163 99 92 63 128 60 114 115 151 61 158 147 89 61 92
109 54 59 99 149 97 145 148 104 99 107 124 49 94 61
115 143 136 93 66 94 66 63 114 93 116 98 147 96 134
->
115 143 136 93 66 94 66 63 114 93 116 98 147 96 134
163 99 92 63 128 60 114 115 151 61 158 147 89 61 92
109 54 59 99 149 97 145 148 104 99 107 124 49 94 61

100 117 91 95 106 101 150 109 104 98 109
119 96 71 96 106 99 53 69 98 153 130
93 89 87 114 104 109 88 92 105 73 104
113 116 122 101 106 99 86 109 92 101 126
102 91 128 116 94 99 78 146 81 33 103
->
100 117 91 95 106 101 150 109 104 98 109
113 116 122 101 106 99 86 109 92 101 126
119 96 71 96 106 99 53 69 98 153 130
102 91 128 116 94 99 78 146 81 33 103
93 89 87 114 104 109 88 92 105 73 104

112 113 156 46 158 143 77 42 81 156
136 138 119 79 120 130 58 75 65 119
63 61 121 82 121 101 139 84 130 121
58 58 126 76 126 102 142 79 136 126
65 64 127 75 127 106 135 78 129 127
->
136 138 119 79 120 130 58 75 65 119
112 113 156 46 158 143 77 42 81 156
65 64 127 75 127 106 135 78 129 127
63 61 121 82 121 101 139 84 130 121
58 58 126 76 126 102 142 79 136 126

93 76 71 106 137 125 93 71 111 89 92 98
107 118 77 63 171 130 100 102 108 63 117 102
64 130 139 121 87 102 72 79 84 148 61 103
51 127 140 103 103 101 99 146 75 125 111 95
59 74 102 90 71 107 58 116 78 83 92 97
86 73 75 91 50 145 116 96 105 73 154 101
100 136 119 134 96 105 125 85 76 118 131 99
->
100 136 119 134 96 105 125 85 76 118 131 99
64 130 139 121 87 102 72 79 84 148 61 103
51 127 140 103 103 101 99 146 75 125 111 95
107 118 77 63 171 130 100 102 108 63 117 102
93 76 71 106 137 125 93 71 111 89 92 98
59 74 102 90 71 107 58 116 78 83 92 97
86 73 75 91 50 145 116 96 105 73 154 101

33 95 176 175 60 137 138 82
81 59 143 156 87 87 123 100
140 106 31 47 140 88 85 90
45 83 167 169 69 122 134 87
47 77 175 179 66 120 135 88
->
140 106 31 47 140 88 85 90
33 95 176 175 60 137 138 82
45 83 167 169 69 122 134 87
47 77 175 179 66 120 135 88
81 59 143 156 87 87 123 100

28 81 151 84 108 48
71 77 27 144 179 113
158 103 120 43 133 31
->
158 103 120 43 133 31
28 81 151 84 108 48
71 77 27 144 179 113
---
117 129 47 170 141
75 80 50 114 137
59 160 88 80 68
94 80 65 102 50
->
117 129
75 80

94 124 64 110
104 33 82 143
81 54 119 119
->
94 124
104 33

100 140
70 107
90 140
93 40
->
100 140
70 107

26 85 150 42
48 118 169 64
141 123 102 67
25 81 147 39
->
26 85
48 118

149 115 111 55
143 90 171 161
146 154 144 164
->
149 115
143 90

136 51 40
93 126 143
65 127 145
60 127 94
->
136 51
93 126

80 98 117
152 137 171
58 132 56
->
80 98
152 137

56 62
131 92
137 27
61 25
->
56 62
131 92

49 173 86
97 78 163
66 148 102
->
49 173
97 78
